Below is a small trained network, with its code and all its weights. Each question gives an input and a class and asks what happens when units are switched off, that is, made to give their printed mean instead of their output.

import numpy as np


def w(rows, s, z=0):
    codes = np.array(rows[::2]) - 128.0
    scale = np.full(codes.shape[1], s)
    scale[-1] = z or s
    return codes * scale


def norm(h):
    return h / np.sqrt((h * h).mean(-1, keepdims=True) + 1e-5)


def f(y):
    return y / 2 * (1 + np.tanh(0.7978845608 * (y + 0.044715 * y**3)))


def log_softmax(a):
    a = a - a.max(-1, keepdims=True)
    return a - np.log(np.exp(a).sum(-1, keepdims=True))


def net(x, mask):
    res = np.array(x, float).reshape(1, 2) / 4 @ E
    u = 0
    for l in range(2):
        y = f(norm(res) @ A[l][:, :-1].T + A[l][:, -1])
        res = res + np.where(mask[u : u + 8], y, B[l][:, -1]) @ B[l][:, :-1]
        u += 8
    return log_softmax(norm(res)[-1] @ U[:, :-1].T + U[:, -1])


A, B = {}, {}
E = w([
[98,167,94,176,3,53,129,104,98,58],'x0',
[131,226,208,97,135,143,183,88,75,190],'x1',
],0.011)
A[0] = w([
[176,159,118,123,116,154,179,86,18,168,98],'L0N0',
[181,207,191,35,205,210,185,85,53,193,76],'L0N1',
[216,2,199,94,164,133,120,144,218,181,76],'L0N2',
[90,4,72,133,104,127,87,152,178,71,2],'L0N3',
[149,60,110,130,203,144,105,157,174,177,50],'L0N4',
[92,160,184,130,144,83,166,37,10,205,134],'L0N5',
[146,40,72,146,142,85,184,221,134,96,38],'L0N6',
[111,113,59,179,51,112,40,128,152,127,63],'L0N7',
],0.0088,0.0019)
B[0] = w([
[222,49,195,243,197,55,167,52,79,20,177],'L0N0',
[55,180,50,63,100,79,24,214,195,153,254],'L0N1',
[149,130,110,231,123,2,204,158,107,144,224],'L0N2',
[157,89,218,149,144,131,198,129,74,131,230],'L0N3',
[166,76,71,132,85,27,162,230,217,161,206],'L0N4',
[139,87,243,135,154,232,213,25,124,73,211],'L0N5',
[42,117,138,142,115,114,51,11,34,160,191],'L0N6',
[111,180,56,97,148,143,37,201,191,122,202],'L0N7',
],0.007,0.013)
A[1] = w([
[123,143,204,120,152,110,164,117,212,154,207],'L1N0',
[166,93,54,171,64,124,142,69,180,140,141],'L1N1',
[80,141,99,177,101,175,51,189,138,63,85],'L1N2',
[133,80,95,183,126,188,160,117,107,199,118],'L1N3',
[133,133,182,254,61,157,86,112,92,28,126],'L1N4',
[171,58,142,200,144,140,186,133,100,176,5],'L1N5',
[228,24,210,206,113,104,217,92,146,118,87],'L1N6',
[192,106,15,176,140,111,162,199,121,69,167],'L1N7',
],0.0091,0.0029)
B[1] = w([
[120,92,84,147,71,171,110,93,95,108,204],'L1N0',
[114,118,108,80,153,204,91,132,55,139,164],'L1N1',
[153,185,90,59,194,152,207,149,78,161,198],'L1N2',
[58,102,163,96,110,182,115,85,125,182,135],'L1N3',
[201,143,112,119,112,110,179,151,134,117,255],'L1N4',
[60,151,174,122,199,146,10,76,88,141,175],'L1N5',
[122,133,174,185,72,142,144,131,64,61,245],'L1N6',
[122,174,153,53,137,187,117,88,126,144,236],'L1N7',
],0.012,0.0093)
U = w([
[119,55,78,185,64,166,171,101,184,168,32],'0',
[100,115,101,138,144,66,94,251,221,222,217],'1',
[26,174,191,80,129,221,42,55,205,99,98],'2',
[72,53,197,233,150,84,83,156,15,151,169],'3',
[189,195,75,62,152,141,181,177,63,121,153],'4',
[200,143,185,254,83,133,194,77,105,22,175],'5',
[124,125,94,204,152,164,122,95,139,161,2],'6',
],0.014,0.0047)

Each question gives the input, the list of numbers given to net, and the class t.
The units are the neurons (one row each of A and B). Each row of codes is followed by its name. A weight is (code - 128) times the scale printed after its matrix; where a second scale follows, it is the last column's (A, B and U).
mask holds one flag per neuron, layer by layer. A switched-off neuron (its flag False) gives its mean, the last column of its row in B, instead of its output. The means were averaged over made-up inputs and are rounded, as every weight is.
A unit's drop is (log p(t) with every unit on - log p(t) with that unit switched off) / (log p(t) with every unit on - log p(t) with every unit switched off).
The circuit of an input: a set's keep is (log p(t) with only the set's units on - log p(t) with every unit switched off) / (log p(t) with every unit on - log p(t) with every unit switched off). Starting from the 12 units with the biggest drops (on a tie, the unit counted first), units are removed one at a time, each time the one whose removal leaves the highest keep (on an exact tie, the one counted first), for as long as the keep stays at least 0.8.
units of the circuit, in order: the units of the circuit, biggest drop first
unit that matters most: the unit with the biggest drop
top k neurons: the k neurons with the biggest drops, biggest first
drop when u is switched off: that unit's drop, to one decimal
input [-1,1], class 1: units of the circuit, in order => L0N1
input [0,7], class 5: top 4 neurons => L0N0; L0N5; L0N7; L1N7
input [-3,7], class 2: units of the circuit, in order => L0N1; L0N5
input [-1,6], class 2: top 2 neurons => L0N1; L0N2
input [-5,6], class 2: top 3 neurons => L0N5; L0N1; L0N4
input [-6,8], class 2: top 3 neurons => L0N1; L0N5; L1N0
input [0,-6], class 3: top 3 neurons => L0N3; L0N1; L0N6
input [-5,8], class 2: top 2 neurons => L0N1; L0N5
input [-4,7], class 2: top 2 neurons => L0N1; L0N5
input [-5,5], class 1: top 2 neurons => L0N1; L1N7
input [-6,5], class 1: drop when L0N1 is switched off => 2.1
input [4,-4], class 4: drop when L0N7 is switched off => 0.2
input [2,-7], class 4: drop when L0N7 is switched off => 1.7
input [0,-1], class 3: unit that matters most => L0N3
input [0,-2], class 3: top 2 neurons => L0N3; L0N1
